Below are the code and all the weights of a small trained network. Each question names an input and a class and asks about switching units off, where a switched-off unit gives its printed mean instead of its output.

import numpy as np


def w(rows, s, z=0):
    codes = np.array(rows[::2]) - 128.0
    scale = np.full(codes.shape[1], s)
    scale[-1] = z or s
    return codes * scale


def f(y):
    return np.maximum(y, 0)


def log_softmax(a):
    a = a - a.max(-1, keepdims=True)
    return a - np.log(np.exp(a).sum(-1, keepdims=True))


def net(x, mask):
    res = np.array(x, float).reshape(1, 8) / 4 @ E
    y = f(res @ A[0][:, :-1].T + A[0][:, -1])
    res = res + np.where(mask, y, B[0][:, -1]) @ B[0][:, :-1]
    return log_softmax(res[-1] @ U[:, :-1].T + U[:, -1])


A, B = {}, {}
E = w([
[128,127,134,125,131],'x0',
[134,123,114,131,112],'x1',
[255,81,183,184,183],'x2',
[209,199,73,7,147],'x3',
[126,130,132,129,132],'x4',
[132,27,212,37,66],'x5',
[131,126,125,132,123],'x6',
[166,251,225,167,15],'x7',
],0.0062)
A[0] = w([
[168,137,134,40,122,160],'neuron 1',
[106,182,61,190,199,181],'neuron 2',
[171,63,206,100,87,148],'neuron 3',
[180,65,167,171,170,94],'neuron 4',
[2,138,111,118,54,172],'neuron 5',
[118,65,83,117,193,56],'neuron 6',
[161,179,49,53,178,112],'neuron 7',
[196,134,140,205,168,104],'neuron 8',
[69,62,138,187,111,127],'neuron 9',
[183,174,99,57,108,32],'neuron 10',
[196,99,162,144,142,20],'neuron 11',
[113,45,159,73,121,71],'neuron 12',
[198,69,146,150,188,182],'neuron 13',
[209,99,156,190,119,132],'neuron 14',
[92,32,52,103,228,54],'neuron 15',
[147,139,70,41,162,141],'neuron 16',
[83,51,166,171,101,134],'neuron 17',
[111,118,150,214,114,98],'neuron 18',
[156,166,174,143,62,4],'neuron 19',
[134,209,61,193,203,101],'neuron 20',
[185,169,178,153,106,65],'neuron 21',
[39,114,74,85,113,116],'neuron 22',
[165,197,178,154,94,19],'neuron 23',
[93,71,168,79,105,164],'neuron 24',
[112,58,75,118,206,40],'neuron 25',
[127,46,97,99,217,71],'neuron 26',
[191,127,105,42,150,156],'neuron 27',
[171,84,141,173,150,168],'neuron 28',
[78,100,122,215,134,103],'neuron 29',
[63,48,121,186,128,150],'neuron 30',
[47,168,128,130,98,140],'neuron 31',
[95,167,94,236,169,99],'neuron 32',
],0.0073,0.0036)
B[0] = w([
[174,109,165,150,190,195],'neuron 1',
[167,19,142,16,88,239],'neuron 2',
[114,59,94,35,121,209],'neuron 3',
[68,168,26,125,188,187],'neuron 4',
[97,204,46,138,219,253],'neuron 5',
[63,182,170,169,22,193],'neuron 6',
[190,106,185,200,184,214],'neuron 7',
[71,125,41,48,157,190],'neuron 8',
[202,151,189,183,211,207],'neuron 9',
[180,169,174,229,182,172],'neuron 10',
[46,209,29,133,165,154],'neuron 11',
[148,45,153,21,97,185],'neuron 12',
[83,180,45,91,184,217],'neuron 13',
[52,189,56,128,174,195],'neuron 14',
[47,201,237,176,12,248],'neuron 15',
[198,142,155,192,189,208],'neuron 16',
[222,110,174,186,190,207],'neuron 17',
[178,97,175,138,151,182],'neuron 18',
[58,209,171,193,39,169],'neuron 19',
[162,2,147,26,45,223],'neuron 20',
[67,169,126,126,75,175],'neuron 21',
[101,162,41,116,214,213],'neuron 22',
[57,151,199,145,38,177],'neuron 23',
[162,48,104,26,133,205],'neuron 24',
[39,200,195,170,16,203],'neuron 25',
[74,200,170,154,23,212],'neuron 26',
[163,131,168,205,205,205],'neuron 27',
[93,170,77,113,186,190],'neuron 28',
[207,133,187,172,205,193],'neuron 29',
[214,136,179,178,183,224],'neuron 30',
[106,157,49,123,170,200],'neuron 31',
[173,17,142,19,103,210],'neuron 32',
],0.0062,0.0059)
U = w([
[36,195,196,193,2,47],'0',
[131,124,114,135,145,254],'1',
[211,124,176,211,195,7],'2',
[51,179,3,111,195,28],'3',
[139,29,131,28,70,68],'4',
],0.0089,0.0075)

Each question gives the input, the list of numbers given to net, and the class t.
The units are the neurons (one row each of A and B). Each row of codes is followed by its name. A weight is (code - 128) times the scale printed after its matrix; where a second scale follows, it is the last column's (A, B and U).
mask holds one flag per neuron, in row order. A switched-off neuron (its flag False) gives its mean, the last column of its row in B, instead of its output. The means were averaged over made-up inputs and are rounded, as every weight is.
A unit's drop is (log p(t) with every unit on - log p(t) with that unit switched off) / (log p(t) with every unit on - log p(t) with every unit switched off).
The circuit of an input: a set's keep is (log p(t) with only the set's units on - log p(t) with every unit switched off) / (log p(t) with every unit on - log p(t) with every unit switched off). Starting from the 12 units with the biggest drops (on a tie, the unit counted first), units are removed one at a time, each time the one whose removal leaves the highest keep (on an exact tie, the one counted first), for as long as the keep stays at least 0.8.
circuit, biggest first: the units of the circuit, biggest drop first
most important unit: the unit with the biggest drop
k most important neurons: the k neurons with the biggest drops, biggest first
drop of u: that unit's drop, to one decimal
input [-7,5,-6,-1,-4,3,-2,-2], class 3: circuit, biggest first -> (neuron 5; neuron 22)
input [-6,-5,7,2,-4,-8,-2,3], class 4: circuit, biggest first -> (neuron 20; neuron 2; neuron 32)
input [-4,7,-3,4,-1,-7,6,-4], class 4: 2 most important neurons -> (neuron 20; neuron 2)
input [2,1,-8,7,0,6,0,7], class 3: most important unit -> neuron 5
input [-4,-8,-5,1,-8,-8,-4,-3], class 4: 3 most important neurons -> (neuron 20; neuron 2; neuron 32)
input [0,6,-7,0,4,3,-5,-1], class 3: circuit, biggest first -> (neuron 5; neuron 22)
input [8,2,-2,8,-1,-6,4,3], class 2: circuit, biggest first -> (neuron 7; neuron 10)
input [2,-6,6,6,-4,-4,3,6], class 0: circuit, biggest first -> (neuron 23; neuron 21)
input [0,-8,5,5,7,-8,-3,-5], class 4: circuit, biggest first -> (neuron 20; neuron 2)
input [6,3,5,2,8,-6,-5,0], class 4: 3 most important neurons -> (neuron 20; neuron 2; neuron 5)
input [-1,-2,-5,-3,3,1,-4,4], class 3: circuit, biggest first -> (neuron 5; neuron 15)
input [-8,1,-6,-7,5,-7,4,-5], class 2: 3 most important neurons -> (neuron 29; neuron 30; neuron 9)
input [8,6,-3,6,7,-1,-6,-7], class 0: circuit, biggest first -> (neuron 15; neuron 25)
input [7,-6,-4,-3,1,-4,-3,-4], class 0: 3 most important neurons -> (neuron 15; neuron 25; neuron 24)
input [2,2,-7,3,-1,-8,-4,-7], class 4: circuit, biggest first -> (neuron 2; neuron 20)
input [3,-7,6,5,1,2,-4,0], class 3: most important unit -> neuron 13
input [-4,0,-2,-3,-1,-1,-2,-4], class 0: circuit, biggest first -> (neuron 15; neuron 25; neuron 6)
input [-7,5,-5,6,-3,-7,-4,-7], class 0: circuit, biggest first -> (neuron 15; neuron 25)
input [0,1,-4,-7,7,3,5,-6], class 2: circuit, biggest first -> (neuron 30; neuron 9)
input [-7,-3,5,4,6,-1,4,5], class 0: most important neuron -> (neuron 23)
input [0,1,0,2,-1,-5,0,-7], class 0: drop of neuron 15 -> 0.2
input [5,-7,8,3,2,6,7,8], class 0: drop of neuron 31 -> 0.1
input [-4,3,5,-3,-3,-6,-3,-1], class 4: drop of neuron 20 -> 0.3
input [3,-7,7,-3,3,-8,-1,-2], class 4: drop of neuron 32 -> 0.3
